Each row comes from the steps of one walk. Every step used is in the known rows, and no mark comes twice. Write the walk behind each row, first mark first.
Each row is shifted at random along 5 fixed directions that mean nothing.
Known rows
vasen, vifu, vovig, lodof, lagara, barubi: [-375 -140  -95 -110  -15 -441  447   28  369  228  379  -53  471   96
  -95  135   28 -146  357  125  -66    5  188 -274  -18 -160  333  326
  167 -204 -128 -205  200 -555 -295  111 -422 -376  110  -41 -161  303
  112 -180  -33 -177 -503  144  756  449   84  -93   10  271  302  351]
vifu, lodof, barubi, ruto, vovig, vobef, vasen: [-207  107 -185 -111  115  385 -143   71  200  135  206 -101  122 -148
   45  -45  182 -376 -303   85  -44   42    0    1   41 -347  276  -26
  146   88  113 -380   38 -205  124  121  163   62   13  -22    8  194
  214  -37  162   26  171  462 -542   31  216  441 -261 -260  -24   87]
vobef, ruto, vovig, vasen, vifu, lodof, barubi, lagara: [  88   86  -54  -30  145  -99  -59  -52   66   33  -96  353  390  167
  208  165  135   78  -15   53  322  124  439 -162 -139 -143  151   -2
 -223   87  520 -472  185 -285   29 -133  187  172  -65 -362  -81  128
 -293  208  251 -418 -107 -156  109  129  240  359 -363 -209  -57 -214]
vobef, vifu, barubi, lodof, ratov: [-718  -25 -252   13  255  239  104   92   43  158  579 -125 -257 -306
  -83  255  -16 -439 -462  -11  -62  -84 -231 -101  258 -437   28  -96
  162  274 -245 -299 -226 -228   99  379  281 -279  243  -26  110  375
  452  -75 -135   92  278  236 -305  329  230  265 -522  -80  -17  514]
vovig, lodof, barubi, ruto, vasen, vifu: [-447  154  -27 -128  -31 -112  313  -59   10  220  542    4 -245  102
  474  108 -177 -341   60  335  -60   62 -132 -486 -103 -420   82  229
 -128   85  -77 -378  217 -297  104  203  128   17  225 -231  -86  299
  -85 -110 -244   16 -117   77  -65    9  221  421  -38 -258 -219  280]
lagara, barubi, ruto, vasen, vifu, vobef, vovig, lodof, ratov, mapeba: [  28  -41  -87   36  -75 -424  242 -122   22  151  -21  299  -75  153
  137  220 -346   96  426  139 -250  -71   68 -353   29  -72   65  326
  -54 -278 -108   -8  235  154 -251   75 -220  130  117  118   85   50
 -153 -205 -226   56 -156  -49  370  -87 -133 -105  502  113 -146 -132]
lagara, mapeba, ratov, vasen, vifu, barubi, ruto, vovig, lodof: [ -37   39   47  273   -2  214  136  -99   75  -52  -16  -27  362   57
 -231   51  276   96   32   43  -22  141 -111  101   12  -28  183   81
   -1    5 -226   51  164   58  -39  -92 -167 -162   51   20  -28   62
  154  -43   37   34  -33 -212 -108  -13  -11 -257   33  433   63    6]
lagara, ratov, mapeba, vasen, ruto, vovig: [ 262  157  166   39 -251  100 -206  -51 -124 -270 -181 -227 -151   26
   67 -418  -74   -4   82  126   32   99 -191  161 -167  272 -219 -194
  127  141 -131  205  -92  516  122 -137 -236    9  -86   70   -6 -339
  -75   88 -162  252  117 -223 -211 -113 -220 -397  385 -183  159  -93]
vovig, vifu, barubi, lagara, mapeba, ratov: [ -47 -430  226  -70 -339 -220  147  -27  210   41 -106   67  554    5
 -321  131  193  467   -9  -64  308  145  178  119  175  189  277  202
  158   89  -38 -131  -62 -237 -279 -456 -353 -459  -53 -311  145   -5
 -146   10   56 -270 -164 -225  641  125 -128  166 -287  374  445  358]
lodof, barubi, lagara, mapeba, ratov, vasen, ruto, vovig: [-145 -141  297   51 -506 -441  238   63 -136   28 -120  221  396  341
  211  -99 -148  281  369   83  -19  229  150 -407 -181  145  194  -49
 -109  149   53  236  233   12 -191 -377   43  -97  143 -103 -370   12
 -749   72 -134   -9 -282 -407  499   94 -148  110  286  -40   57   88]
lodof, lagara, ratov, mapeba, vasen, ruto, vovig, vobef, vifu, barubi: [ 184  -16 -156  160  111   58 -329  166   10    1 -293   14 -201  -11
 -316  -26  -92  -92  -78 -177  107 -196  -35  251   55  213 -259  -14
   79  107    7  -57 -296  300  112  -51   52  114 -179  178  129 -240
  359  115   73 -192  189  -39 -244  -48   36 -220 -230 -318  -28 -337]
vifu, vovig, lodof, vasen, ruto: [  18  263 -291  -74  127  221 -148   14   53 -243   58 -265  152  -87
   11 -319  179 -119 -219   88  164   98 -121  122  -75  -29  -31 -101
  232  144    3 -186  -97 -145  257    9  -30 -227   57    6  -43 -108
  249   -2  -69    9  -53  107    2  125  228  -90 -167  -65  271  183]
barubi, lagara, ratov, mapeba: [-119 -182  382 -300 -239 -403  258   95   67  350  229  536   52  403
  -92  162 -177  219  235    6  -24  -63  187 -513  238   56  258  211
 -120 -240 -213  -72  171 -245 -685 -244   56  -53  -24 -183  266   11
 -132  -36 -146  -39 -450   -2  452  405 -489   45   21  229  256  283]
lodof, lagara, ratov, mapeba, vasen, vifu: [  30   24  278   36  -16 -377   34   85  269  284  -19  -33  158  187
 -238   -6  -97   88   97  -82  111   41  186  -32  195   39 -152  123
  219 -160 -334  -84  -70 -117 -131 -140 -247 -187 -214   68   43  -50
  111   38   60 -140 -246   19  365  390 -335 -186   -9  194  327  191]
ruto, vasen, vifu, lodof, barubi: [ 374   67  120 -185   19 -465  108 -196  -70   16 -162  191 -141  473
   84  223 -348  153    6  105   58  -61  139 -355 -378  -89 -228   16
 -125 -118  156  307   40   60  311 -205 -153   70   35 -193   63 -333
 -344  135 -113   70 -173 -232  249  -44   85  -19   -4 -104  -38 -179]
vasen, vifu, lodof, barubi, lagara, ratov: [  81  -80   41  -18 -134   34   35  -98 -197 -120  -92 -224  104   54
   34   40  -25  155   21  -89 -127  128  119  -16 -173  104 -337 -129
   -9   99  157  244 -199  163  229   14 -267  179   71  149 -223   75
 -225  -32   54  175  275 -266  112   26  -54   56  225   81  -86   65]
lagara, mapeba, barubi, ruto, vasen: [ 601   63  465 -199 -227  -39   78 -101 -149  -73 -168  -50 -601  402
  -55  -17 -127   77   -1  399 -308 -258 -465 -219 -291  340 -124   69
 -213  -49 -247  849   77  453  234 -111  -38  186  -20  -83  377 -561
  -86  -47 -143  484  102 -118 -454 -658 -434 -258  338   26 -257 -250]
vovig, lodof, barubi, lagara, ratov, mapeba, vasen, vifu, vobef, ruto: [-494  -64 -288  276   32 -254   88   95   11  490 -106  230   88 -169
  182  159 -257   16   92 -143  224  217  246 -204  392 -176 -225  128
  -56  159  171 -609  -94 -228 -221 -297  185   -2    3 -168  155  347
 -127    6   70 -339  118   76  149  244   90  320  -78 -256   34  246]
lagara, barubi, ruto, vovig, vifu, lodof, ratov, mapeba, vasen: [ 155 -110  -16  -45 -225 -169  -27 -216   56   39 -202   16 -165  -13
   38  157 -173   65  130  220  127  155   19 -142 -104   13   11  245
  104    1  -41  -12 -151  208   29 -101 -316  209   12 -222 -142 -196
 -209  -12  -14 -115  185 -209   46  -87 -135   74  140 -214 -123 -124]
ratov, barubi, lagara, mapeba, vasen: [-364 -176  318   28 -472 -198  217    4 -312   73 -159  -98 -654  -21
  206   91 -256  160   39  190 -225   52 -341 -463   87  116 -332   -1
 -250   65   57  444 -164  150   -6 -205  362  354  140 -185  123  -96
 -520 -122 -246  258  249  119 -169 -190 -229  145  113 -204 -222   25]
barubi, lodof, vifu, vovig, vasen: [-332   71 -225 -255   26    6   39  -88  149  131  225 -393 -119 -295
   36 -148   65 -232 -257 -140   84   28   94  -70  209  -78   12  -63
  140  -32   45 -132   -6 -397   29  124  126   -4  113 -239 -116  156
  -14  -20 -221  -58  -31  398  -94   77  163  342 -342 -210   92  283]
vobef, vasen, vifu, vovig, lodof, ratov: [  31  146 -254   19  -71 -102 -147   20  366 -242  -10 -486  674 -317
   59 -212  194  216 -203 -205  228  202  414  411  159    2   -1 -204
  674  158   43 -155  -12 -122  313 -101 -470 -492  111 -104 -225  282
 -166   66  -43    3 -118  -59  396  158  260  -84 -168  127  526  427]
ruto, vasen, vifu, vobef, vovig, lodof, barubi, lagara, mapeba: [ 115 -142  -43  148  -24 -127   57  -30  -17 -112 -145   37  -31   63
   22   83 -167  113  212  105 -189  -91  -36   30  -84  157 -145   80
 -219  -55  259   27   83  214   36  107 -119  203   -2  256  -10  -65
 -143 -150  119  134  125  -65  125 -289  -95  -36  515  107 -193 -247]
barubi, lodof, vasen, vifu, vovig: [ 427   31  139  -25  437  196 -228  -37   20 -179  -67 -102 -132  -25
 -318  -87  208 -121 -307   46    8 -166 -279  217 -151   44 -300  -56
  -52 -112 -230  387 -163  176  356  282   32   82 -119  295  109 -286
  483  -28  153  128  254  128 -242  -59 -117 -203   73  414   -7 -119]
barubi, lodof, lagara, mapeba, vasen, vifu, vobef: [-142    7 -280   77 -146 -110  -74   42 -151  213 -411 -301 -673 -413
  124  -54 -129  -58 -160  -19   24  121 -131   14   93  139 -518  -84
   16  165  273  200 -401  129  510  -53   18  437  136  -15  -81 -149
 -377   39  -22  -56  422  294 -250 -320  301  220   45 -443  102  113]
lagara, mapeba, vasen, vifu, vobef, vovig, lodof, ratov, barubi, ruto: [ 404  102    1  346  331  285 -187  -81  -24 -210 -499   21  -63 -153
 -229  174  -38  268 -159  -45  -17  -34 -116  187  164   39 -312  -11
  -62  -39  -34  163 -223  525  138  -30    5  304  -80  241  267 -190
  241  -19  288   20  337  -47 -443 -268 -191 -312  169  279 -106 -526]
lagara, barubi, ruto, vovig, lodof, vifu: [  92   98   55 -330    3   91  151  -93   78   77  243   78 -212  152
  103   31  -52 -162  162  305  108  -33   -4 -365 -269  -12  201  207
 -169   31   26  -75  102  -15  -84  155   24  218   43 -177 -113  -92
   94  129   17  -87 -147 -107 -115 -115   54  139 -145  -51 -175 -141]
vobef, vasen, ruto, vovig, vifu, lodof: [ 276  155  -83 -130   13   12  -38 -129   54 -247   88   87  111   44
  202  150  230   85  -80  243  -44  -51  -77  238 -201  -20  277  -55
  115  -89  184  134  194  -49  222   17 -243 -137   77  -45 -144  -19
  -79   -4   -7   73 -127 -222  184 -141  226  -84 -142  -39  135  -64]
barubi, ruto, vasen, vifu, vobef, vovig: [ 400   15  201 -271   93 -434  180 -182 -140  181  -43  734 -600  314
  224  402 -211   53   67  293 -143 -442  -18 -522 -129  -27   73  178
 -523 -514  -20  300  403    1  -64  -49  220  305   20 -271  457 -194
 -287   42 -253  -26 -255  -31  119 -216    5  -85  116  -30  -99 -391]
vobef, vifu, lodof, ratov, lagara, barubi: [-572   48 -273   74  -93   71  -51   20 -149 -129   -1 -424   60 -248
  -61  -27  -68  195 -123 -231  108  243  231  115   89  -66 -180 -367
  429  377  180 -192 -415 -187  207  -57 -125 -258  160 -131 -242  193
 -352  -42   94  -28  104    7  198  261  256  141 -495 -153   29  386]
barubi, lodof, vasen, ruto, vovig: [  16  186   25 -242  163  -38 -100   24   13   45  -10  470 -169  129
  211 -141  -70 -247  -63  174  403  130   70 -360 -233  -94  259  -30
 -129  202  261 -237   42  -70  149  -60  347  234   64 -219  -89 -217
 -132  270   37 -358 -178   54  -85  145  279  294 -348 -340  191    0]
barubi, ruto, vovig, vobef, vasen, vifu, lodof, lagara: [  23  115 -183 -137  -26   20   -2   87   77  235  161  -11 -238  -85
  241  196  240 -251 -136  156 -328 -195   35  -34  -17 -145  155  117
  -22 -239  149   15  171 -251  222  288  128  385   86   70 -209  294
 -116 -104  -24   16    6  246 -173 -142  338  262 -162 -264 -115  -60]
barubi, lodof, ratov, lagara, mapeba, vasen, ruto, vovig, vifu, vobef: [-463 -206 -242   73 -107 -374  421  -19 -165  451  300  325 -563  -63
  350  443 -340 -350  348  113 -321 -181 -163 -241  145  -85  293  186
 -277 -187   15   59  125 -275 -428  193  159  208  227  -58 -261  256
 -309 -209 -273  -69 -181   17  175   28   88   35  327 -403 -286   -1]
lodof, vasen, vifu, vobef, ruto, vovig: [ 461   16   25  -83    2 -192   25  -43 -145  -40 -202  -24 -250  -49
  241  -35   34   53  -72  196  -78 -163  -67   72 -338   37 -245  -19
 -182 -169   37  293  120  194  210   91  -26  -35  -93  -36   25 -148
 -123  200 -135   90  -39 -150  218 -201  185 -311  192  -47   15 -196]
vobef, vifu, lodof, barubi, lagara, ratov, vasen, ruto: [-536  186 -183  211  254  395  -88   98 -273  -83  228  -81   91   22
  -56  107  100  -82 -164 -237 -174  208  -71    6  144 -180 -152 -393
   48  252   24 -127 -155 -146  240  180  267  -93  147  354 -184  329
  204 -125  197   95  379  -30 -231  257   34  158 -237   66 -291  171]
ruto, vovig, vobef, vasen: [ 853  -38  470 -349 -122 -165 -253    3  398 -249 -338  217  512  197
 -168 -184  122  431   20 -147  237 -129  431  313 -115  276  340    5
  246 -194  145  277  271  122 -171 -405 -192 -252 -278 -158  224 -343
  -48  291  184  -39 -495   12  325 -167 -144 -164 -164  287  510 -211]
lagara, ratov, barubi, lodof, vifu: [-122    0  126 -170   30   39  120  -32 -176   91  -44 -122 -380  -17
  -34    6 -331   45 -111 -279   -4   45   31 -286   39   19 -240 -132
  -28   96   30  329 -263  191   -8  -19  188  248  117    4  -35  -29
  -70  124  -89   24   63   66 -219   16 -109  171 -279  -43 -130   19]
barubi, lagara, mapeba, vasen, vifu, vobef, vovig, lodof: [-485 -126 -178  226 -167 -117   79  -53  112   56 -167  -37    4 -477
  153   37   54  102   43   54   90  197  108   48  341   75  -11   48
  -43   44  334 -387   21 -169  -28 -148  -36  115   93 -130   19  242
 -392 -167   99 -156  127  161  228  -40  194  151   64  -80  332  185]
barubi, ruto, vovig, vifu, lodof, vasen: [ 581   46  114 -241 -133  268 -226 -266   97 -355 -208 -278    3 -166
   20 -102  341  166 -208  241  102  124    3  320 -370  104   75   65
  160  -64   49   83  -31  155  323  104 -379   49  -82  -62 -291 -170
  -28   33  114  -25  165 -192   65 -222   46   28  -15   67  -11  -74]
vifu, vobef, vasen, ruto, vovig, lodof, ratov, mapeba, barubi, lagara: [ -29   59 -266  335 -113  104 -156   81  -14   23 -149  -25  104 -174
  209 -136   34  -23  -93   44   57   40 -136  212  101   16  -77  -45
   33  182  118  -21   -1  192   29 -110  207   28  -41  118  -26  112
  -45   10 -184  257  281 -190 -247  -79  112  -22  230 -336 -233  179]
vifu, vovig, vobef, vasen, ruto: [  25   26   53 -323  186 -332   84  167  360  224  246  536  547  265
 -137  128  152    4   14  -69    9 -190  240 -180  268 -166  613   92
  146 -336 -109 -119  411 -570 -390 -234   34 -463   12 -119  448   98
  232  -48  -55 -171 -644  385  420  286   40  -15 -341  251  604  113]
lodof, barubi, ruto, vovig: [ 333   20  254 -355 -456  -76   12 -133 -152 -208 -111    0 -285   54
  392 -165 -136  112   13  433   63  -14  -42 -406 -518   53  -86   -2
 -137  158   74  279   23  342  167  -91  -56  239  136 -417 -155 -204
 -544  187 -235  121   34 -250  -97 -239   20  219  175 -405  -72  -52]
lodof, vasen, ruto, vovig, vifu, vobef: [ 171  -90 -127 -152   86  -60  196  -73 -248   22  212   40 -578   22
  313  114  -67 -271  -24  287 -185 -305 -504    8 -277  -82  -66  217
 -368 -263  -77  211   79    4   32  294  121   74  -37   28  -81 -210
  225   41 -298  123  -79  -99   91 -180  158 -207  247 -260 -236 -172]
vovig, vobef, ruto, vasen, vifu, barubi: [-126   -9  -92 -165    3 -285  167   85  -64  205  154  298 -202  170
  156  181 -127  -93   -7  -55  -20 -157   45 -258   32 -192   61  101
 -171  -84  119 -163  166 -282  -16 -108  202 -146   60 -327  515   29
   10   63 -257 -123 -235  218   98  -93  331  156 -404 -197  125  -54]

Which walk is each row?
[ 169 -163  342  -28 -491  -37 -105   17  -36 -125 -100  -57   99  -25
  115 -323   32   62  363  -46 -217   71   23  157   16  333   78   67
   16  -96  -63  150  160  265 -351  -88 -134   82 -113  249  -56   23
 -140 -151 -186  213   11  -84  147 -150 -318 -139  583    3   69  -60]	barubi, lagara, ratov, mapeba, vasen, ruto, vovig, vobef
[-261  -55   61   26 -437   52  149 -273 -148 -134 -166 -409  167 -371
  299 -275  284  178  460  -14 -113  301  137  151 -152   62   39  -10
   23 -113  183   29  212  -84 -149   37 -361   35    8 -111 -303  311
 -465 -159 -222    3   24  128  262 -174  192   24  408   28 -219  115]	ratov, lagara, barubi, ruto, vovig, vasen, vifu, vobef
[-436   27 -452   20 -108  123  141  100 -179   79  253 -273 -210 -211
  281 -153   -8 -312  106 -267  -63  102  -66  167   60  -53   83 -108
   23  -54   81 -239  -13 -277  -23  189  -23  -99   38   17 -386  205
   35  107 -193 -129  -83   95   56  174  274  -29   51 -458  -75  189]	lodof, lagara, ratov, vasen, ruto, vovig, vifu, vobef
[-202 -169  -50  120  282 -165    3  -49  -59  319 -318  352  -28  -44
 -338   97 -260  123   -1 -330  361 -144  291 -103  198  101  -44 -100
 -140  -10  182   22 -213 -218 -286 -390  411   66 -176 -149  152 -121
 -212  146  244 -385 -149  133  160  236   47  250 -513   28  -23  -74]	mapeba, ratov, lagara, barubi, lodof, vifu, vobef, vovig
[-745  -17 -320  102  131 -149  199  150  300  564  467 -157 -270  -99
 -132  118 -163 -566 -169   88  -52 -161  -52 -256  387 -168  236  213
  170   48 -350 -557   69 -468 -120  137  109 -222  101 -190   65  414
  212 -237 -117 -186  -67  274 -202  304  -31  103 -333 -385 -197  479]	vobef, vifu, vovig, lodof, lagara, ratov, mapeba, barubi, ruto, vasen
[ 169 -242   90   -5  223  103 -168   97  233  -29   80  230  152  -55
 -465  159  -16    1 -189 -149  -22 -236  -13  203  113 -133  154  153
   82  -48 -257  -80  -79  241 -342  220    0 -146  -55  233  231  -25
  586  -49   65   46   41   42 -103   88 -168  -86 -116  271   52  -57]	ruto, vovig, vobef, vifu, barubi, lodof, ratov, mapeba
[ -97  -38  353  126 -292   80  146   99 -182 -114  229  -37  197  236
   33 -169  233   29  190  133 -341   42 -276   26  -52  157  238 -123
 -128  -33 -275  330  296   16 -208   18  115 -202   13  271 -178   45
 -133 -120 -123  379 -117 -245   82   -2 -303 -249  426  336  -46   76]	barubi, lagara, mapeba, ratov, vasen, ruto, vovig
[-353 -270   67   74 -410  136   79  220 -174  -21  -12 -660 -311 -459
  113 -184   39   17 -219   65 -351  -87 -264  137   41   79  -90   49
  101  244 -110  101 -186  219   87  145   83   82  171   55 -327  255
 -350 -144  -93  100  144   58 -202 -381   76  169  -99 -297 -165   90]	lodof, lagara, mapeba, ratov, barubi, ruto, vovig, vobef, vifu
[-282  -63 -178  171  117 -230  111  -63 -171    8 -284  261  -60 -131
   69   99 -321  114  198 -355   26  149  172 -246  132  -62 -154 -117
  -68  -24  223  233  -95  100   44  -81  161  225  161   18  -47   -8
 -290   73   42 -125   77  147  168   68  103  104   52    4   41  -61]	lagara, barubi, lodof, ratov, vasen, vifu, vobef, vovig
[ -41 -107   -2 -316   38 -318   51   44   62  240  104  273  -79  149
  111   24 -174 -174  -10    8  176  -74  178 -457  -56 -210   97  186
 -190 -111    7 -270  141 -263   32  -70   67   95   73 -377  262  -20
 -148   38 -153 -306 -179  260  -10  -36  180  376 -121 -268   47  -71]	lodof, barubi, ruto, vasen, vifu, vovig, vobef
[-267    3  -33  213  125  408   18   18    1 -192  352 -367  295 -124
 -179 -131  339 -112   38 -322 -238   80  -70  363  254   57  -29 -154
   63 -152 -241   19   93 -205 -120  274  -51 -213  -31  342  -94  357
  441 -226   52  266  126   78  -76  222 -213 -303  256  549  -91  219]	barubi, lagara, ratov, vasen, vifu, vovig, lodof
[-155  148  132  159 -201  258 -486  103   41 -211 -350 -228  536 -145
 -115 -571   87  231  -30 -178  558  624  213  177  105  115 -283 -318
  389  573   76 -514 -387  211  209 -381 -165 -171 -158   75   -2  -68
  -64  112  216 -197  428  -24 -118  236 -156  329  -27  -88  278  320]	lodof, barubi, lagara, ratov, mapeba, vasen, ruto
[ 131   -8  -28  104  -53  -94  -76  -81  127 -121 -383   99  436   71
 -221   10   35  305  244 -328  287  205  506  148   -2  211  136  -95
  136  118  362  -53  -71   69 -118 -139 -261  187   -6 -140 -231  -55
 -302  127  130 -349 -153 -119  144   84   38  -17  -99   87   78 -173]	ruto, vovig, vasen, vifu, barubi, lodof, ratov, lagara, mapeba
[-437  163 -399  274  217  301  -74  -31   28 -185 -141 -190  303 -402
  -38 -259   33  109 -101 -553  284  312  271  357  384  -42  -70 -282
  199   82  262 -470  -94 -132   33 -194  -49 -169  -10  -76   13  149
   52  116  210 -215  -60  222   -4  235  237  -97 -262   22  432  192]	lagara, ratov, vasen, vifu, vobef, vovig, lodof
[ 248  185   46  -32 -358  312  -82 -128  -90 -444 -123 -377   71  -23
  204 -324   -3  132  259  -34  -73  262   46   66 -275  177  -10 -111
  241  193   23  323   -2  382  132   32 -147   77   91   21 -387  -85
 -152  108  -58  267  114 -201 -157 -241  -90  -92  310   17 -227  -61]	lagara, barubi, ruto, vovig, lodof, ratov, vasen
[ 365   55  -81   49  -20 -198  113  -26  -17  -34    1  220  263   54
  206  173   -7  274  206  -63  -51 -198  376  208 -125   -7  138  -25
  -45 -210   82    4  257 -109 -392  -16 -115 -257  -52 -108  -83  242
 -218  106  -78    1 -476 -374  510  122  144 -369  118  118  -11 -102]	vasen, vifu, vobef, ruto, vovig, lodof, ratov, lagara
[-663 -240   21  321 -118  175  156  297 -339   -8  403 -327  -89 -115
  161  -91   11 -235    5   -8 -501  -87 -504  109  115  -49  -71  -62
 -215  240 -178   78   26   17  -39  314  442  -61  150  390 -342  301
    3 -260  -27  323  189  -49 -196 -221  -48  132  215  -98 -379   56]	lodof, barubi, lagara, mapeba, ratov, vasen, ruto, vovig, vobef, vifu
[ 231  182 -269  -45  250  204 -189    7 -237 -205   82  328 -105  232
   63  155   -1   59 -132  -51  332 -114   83  159 -172  -42  101 -180
 -157   67  258 -243 -207 -139   22   -5  131  142  -62 -240 -123 -219
  -62  204  118 -242 -200 -384  -98  179  232  -28 -413 -343 -123 -274]	vasen, ruto, vovig, vifu, lodof, ratov, lagara
[-596 -266 -282  168 -129 -458  339  138 -193  411  240 -101 -493 -250
  269  188 -392 -400  242   61 -607 -172 -338 -360  285 -155 -251  258
  -73  -75 -238  283  -74   -8 -156  278  190  207  331  126   56  313
 -104 -422 -355  230  207  369    0 -171  -42  129  394 -270 -169   65]	lagara, barubi, lodof, ratov, mapeba, vasen, vifu, vovig, vobef, ruto
